Below are the code and all the weights of a small trained network. Each question names an input and a class and asks about switching units off, where a switched-off unit gives its printed mean instead of its output.

import numpy as np


def w(rows, s, z=0):
    codes = np.array(rows[::2]) - 128.0
    scale = np.full(codes.shape[1], s)
    scale[-1] = z or s
    return codes * scale


def f(y):
    return np.maximum(y, 0)


def log_softmax(a):
    a = a - a.max(-1, keepdims=True)
    return a - np.log(np.exp(a).sum(-1, keepdims=True))


def net(x, mask):
    res = np.array(x, float).reshape(1, 3) / 4 @ E
    y = f(res @ A[0][:, :-1].T + A[0][:, -1])
    res = res + np.where(mask, y, B[0][:, -1]) @ B[0][:, :-1]
    return log_softmax(res[-1] @ U[:, :-1].T + U[:, -1])


A, B = {}, {}
E = w([
[58,248,170,81,175],'x0',
[77,140,117,68,33],'x1',
[156,130,225,95,104],'x2',
],0.013)
A[0] = w([
[125,111,160,122,120,144],'n1',
[101,165,87,125,141,98],'n2',
[109,179,95,145,142,101],'n3',
[157,116,222,114,112,156],'n4',
[133,148,124,136,215,142],'n5',
[164,110,147,149,162,113],'n6',
[95,196,149,124,144,138],'n7',
[104,173,115,105,185,142],'n8',
[156,65,132,141,71,206],'n9',
[92,137,16,132,158,254],'n10',
[187,119,167,146,231,211],'n11',
[177,119,117,161,250,245],'n12',
[130,143,152,131,202,99],'n13',
[158,145,156,133,141,59],'n14',
[184,69,119,145,179,188],'n15',
[110,139,134,121,142,136],'n16',
[124,128,50,129,116,166],'n17',
],0.019,0.0076)
B[0] = w([
[156,153,144,124,125,149],'n1',
[114,144,101,100,109,162],'n2',
[121,175,94,116,102,163],'n3',
[146,178,200,95,203,196],'n4',
[144,206,96,157,117,194],'n5',
[120,101,171,158,120,172],'n6',
[23,115,190,101,84,208],'n7',
[108,200,86,110,110,197],'n8',
[253,132,111,76,185,204],'n9',
[127,57,17,138,69,219],'n10',
[73,96,95,229,237,239],'n11',
[170,191,156,236,26,252],'n12',
[97,188,100,138,162,181],'n13',
[84,134,120,125,161,148],'n14',
[143,74,189,203,71,214],'n15',
[97,139,131,128,114,153],'n16',
[113,59,117,132,125,178],'n17',
],0.036,0.023)
U = w([
[192,50,105,188,68,189],'0',
[210,105,201,182,217,197],'1',
[213,6,24,59,134,105],'2',
[251,126,160,15,160,236],'3',
[127,196,32,153,96,92],'4',
[73,197,158,152,213,216],'5',
[61,85,37,2,85,24],'6',
[102,163,252,23,104,1],'7',
],0.0076,0.0023)

Each question gives the input, the list of numbers given to net, and the class t.
The units are the neurons (one row each of A and B). Each row of codes is followed by its name. A weight is (code - 128) times the scale printed after its matrix; where a second scale follows, it is the last column's (A, B and U).
mask holds one flag per neuron, in row order. A switched-off neuron (its flag False) gives its mean, the last column of its row in B, instead of its output. The means were averaged over made-up inputs and are rounded, as every weight is.
A unit's drop is (log p(t) with every unit on - log p(t) with that unit switched off) / (log p(t) with every unit on - log p(t) with every unit switched off).
The circuit of an input: a set's keep is (log p(t) with only the set's units on - log p(t) with every unit switched off) / (log p(t) with every unit on - log p(t) with every unit switched off). Starting from the 12 units with the biggest drops (on a tie, the unit counted first), units are removed one at a time, each time the one whose removal leaves the highest keep (on an exact tie, the one counted first), for as long as the keep stays at least 0.8.
units of the circuit, in order: the units of the circuit, biggest drop first
most important unit: the unit with the biggest drop
top k neurons: the k neurons with the biggest drops, biggest first
drop of u: that unit's drop, to one decimal
input [-5,2,1], class 3: units of the circuit, in order -> [n11; n9]
input [-5,7,0], class 2: most important unit -> n4
input [7,3,1], class 7: units of the circuit, in order -> [n11; n7]
input [3,8,2], class 7: units of the circuit, in order -> [n11; n10]
input [-8,1,8], class 3: top 3 neurons -> [n9; n11; n12]
input [-6,-7,2], class 1: top 2 neurons -> [n10; n11]
input [-8,1,5], class 3: top 2 neurons -> [n9; n11]
input [8,1,6], class 7: top 2 neurons -> [n7; n11]
input [3,4,6], class 7: drop of n11 -> 0.2
input [-7,1,4], class 3: drop of n2 -> 0.0
input [5,6,1], class 7: drop of n10 -> 0.4
